Small tables with named rows and columns. After each table, cells are looked up by row and column.

Bosebu =
|  | Tabo | Kapiz | Rogi | Ketos | Ranefol | Div | Zirisap |
|---|---|---|---|---|---|---|---|
| Nis | 187 | 175 | 113 | 178 | 90 | 102 | 185 |
| Notag | 123 | 46 | 109 | 134 | 180 | 156 | 206 |
| Bapo | 185 | 204 | 113 | 177 | 52 | 82 | 113 |
| Runubi | 31 | 9 | 100 | 48 | 157 | 128 | 79 |
| Komoliv | 112 | 36 | 111 | 110 | 190 | 159 | 196 |
| Rumipu | 40 | 4 | 93 | 42 | 155 | 136 | 96 |

What is the Kapiz of Runubi in Bosebu?
9
What is the Tabo of Bapo in Bosebu?
185
What is the Rogi of Runubi in Bosebu?
100
What is the Tabo of Komoliv in Bosebu?
112
What is the Ketos of Notag in Bosebu?
134
What is the Zirisap of Nis in Bosebu?
185
What is the Ketos of Komoliv in Bosebu?
110
What is the Kapiz of Rumipu in Bosebu?
4
What is the Ranefol of Bapo in Bosebu?
52
Which row has the largest Tabo? Nis

Nanifen:
|  | Lof | Pak | Guki | Tabab | Sinef | Regato | Legozal | Sidir |
|---|---|---|---|---|---|---|---|---|
| Zabe | 5968 | 2787 | 4798 | 3939 | 5604 | 6202 | 4469 | 4608 |
| Raten | 5400 | 3870 | 6268 | 9001 | 5240 | 6664 | 5247 | 5807 |
| Duka | 6733 | 4144 | 3598 | 5079 | 1457 | 7733 | 3238 | 6134 |
| Daboge | 6197 | 4886 | 6399 | 4959 | 4505 | 6454 | 3871 | 5719 |
| Sif | 2562 | 6211 | 6295 | 6148 | 7587 | 3031 | 8113 | 8488 |
| Sagi | 6009 | 3892 | 6748 | 5592 | 3592 | 6402 | 3648 | 6741 |
| Zagimef | 7099 | 1886 | 2581 | 4806 | 4722 | 8672 | 3420 | 7214 |
| Sib | 4309 | 5066 | 3494 | 5758 | 5069 | 5029 | 6707 | 4262 |
| Pupi | 4362 | 5594 | 5622 | 4345 | 4620 | 4173 | 6292 | 6466 |

Lof of Daboge: 6197
Sinef of Zagimef: 4722
Guki of Sagi: 6748
Regato of Daboge: 6454
Pak of Daboge: 4886
Sidir of Pupi: 6466
Sidir of Sif: 8488
Pak of Sagi: 3892
Sinef of Raten: 5240
Tabab of Sagi: 5592
Legozal of Sagi: 3648
Tabab of Sif: 6148
Lof of Zagimef: 7099
Sidir of Daboge: 5719
Lof of Sif: 2562
Tabab of Daboge: 4959
Guki of Pupi: 5622
Legozal of Zabe: 4469

Mafup
        Fuzo  Roviza  Dov  Turilab  Neninip  Koruv  Rut  Ret  Sef
Saz      695     325  590      425      517    657  759  448  777
Moz      449     969  306      512      754    312  242  656  280
Teg      161     817  352      662      836    301  176  730  209
Vumive   430     693  355      476      501    900  624  516  609
Vug      327     745  449      591      378    201  489  511  182

What is the Dov of Vug in Mafup? 449
What is the Turilab of Vug in Mafup? 591
What is the Fuzo of Saz in Mafup? 695
What is the Fuzo of Vug in Mafup? 327
What is the Koruv of Vumive in Mafup? 900
What is the Turilab of Teg in Mafup? 662
What is the Sef of Teg in Mafup? 209
What is the Koruv of Moz in Mafup? 312
What is the Rut of Saz in Mafup? 759
What is the Fuzo of Moz in Mafup? 449
What is the Sef of Saz in Mafup? 777
What is the Koruv of Vug in Mafup? 201

Nas.csv
,Pesakoz,Sazifip,Rezo,Tiv
Nuv,139,145,165,90
Mobus,198,116,171,156
Bisup,202,135,187,59
Daz,154,136,109,99
Varun,165,129,196,144
Dut,187,120,181,157
Solero,187,120,182,156
Rorez,159,132,198,138
Mok,208,130,232,94

What is the Sazifip of Mok in Nas? 130
What is the Sazifip of Varun in Nas? 129
What is the Sazifip of Daz in Nas? 136
What is the Pesakoz of Daz in Nas? 154
What is the Pesakoz of Varun in Nas? 165
What is the Sazifip of Bisup in Nas? 135
What is the Tiv of Rorez in Nas? 138
Which row has the largest Sazifip? Nuv

Funi =
|  | Febo | Kug | Tez | Forikip | Tiduten |
|---|---|---|---|---|---|
| Vuma | 5.2 | -0.4 | 8.4 | 5.0 | -2.9 |
| Parezog | 8.1 | 4.9 | 9.4 | 6.9 | 3.1 |
| Gesu | -2.6 | 1.9 | 2.4 | -5.3 | -4.9 |

Kug of Vuma = -0.4
Kug of Gesu = 1.9
Tiduten of Vuma = -2.9
Febo of Parezog = 8.1
Tez of Vuma = 8.4
Febo of Vuma = 5.2
Kug of Parezog = 4.9
Tiduten of Parezog = 3.1
Forikip of Gesu = -5.3
Febo of Gesu = -2.6
Forikip of Parezog = 6.9
Tez of Parezog = 9.4
Tez of Gesu = 2.4
Tiduten of Gesu = -4.9
Forikip of Vuma = 5.0

Table Tanomap
|  | Vove | Fubufi | Tak |
|---|---|---|---|
| Musabur | -4.673 | 1.280 | -4.505 |
| Per | 6.528 | 2.885 | -4.792 |
| Vubu | -4.029 | 4.940 | 0.461 |
| Gimamas | 6.790 | -3.190 | -0.988 |
| Pom | 6.711 | 0.030 | 2.929 |
| Ruludiz | -5.043 | 3.331 | -2.074 |
| Kapiza | -4.390 | 0.718 | -5.060 |
| Muparum | 2.755 | -4.002 | -5.331 |
| Nof | 7.201 | 2.138 | -4.166 |
| Bubep | -1.304 | -3.080 | 8.477 |
| Zapaz | -3.585 | -0.578 | -5.949 |
| Tagibeg | -1.405 | 5.369 | 3.378 |
| Tife | -4.138 | 4.662 | 0.345 |
| Larunek | -1.705 | -3.169 | 8.351 |

Tak of Tife = 0.345
Fubufi of Bubep = -3.080
Vove of Pom = 6.711
Vove of Tagibeg = -1.405
Vove of Larunek = -1.705
Fubufi of Larunek = -3.169
Row with the largest Vove: Nof

Kivip:
|  | Mukag | Tiz | Fiv | Vak | Kipid | Nibo | Kig | Davub |
|---|---|---|---|---|---|---|---|---|
| Levot | 6448 | 934 | -4833 | -8498 | -8314 | -4427 | 1338 | 6824 |
| Buf | 6252 | 6114 | 5750 | 5477 | 5540 | 5784 | 5803 | 5378 |
| Paten | 6280 | 2188 | 553 | 1721 | 3729 | 4211 | 2754 | 799 |
| Kologuf | 2231 | 4638 | 7744 | 9965 | 9547 | 6527 | 2997 | 1011 |

What is the Kipid of Kologuf in Kivip? 9547
What is the Davub of Kologuf in Kivip? 1011
What is the Tiz of Buf in Kivip? 6114
What is the Vak of Kologuf in Kivip? 9965
What is the Davub of Paten in Kivip? 799
What is the Kipid of Buf in Kivip? 5540
What is the Nibo of Levot in Kivip? -4427
What is the Kig of Kologuf in Kivip? 2997
What is the Mukag of Buf in Kivip? 6252
What is the Vak of Buf in Kivip? 5477
What is the Vak of Levot in Kivip? -8498
What is the Tiz of Levot in Kivip? 934
What is the Fiv of Kologuf in Kivip? 7744
What is the Vak of Paten in Kivip? 1721
What is the Davub of Levot in Kivip? 6824
What is the Fiv of Paten in Kivip? 553
Which row has the largest Nibo? Kologuf

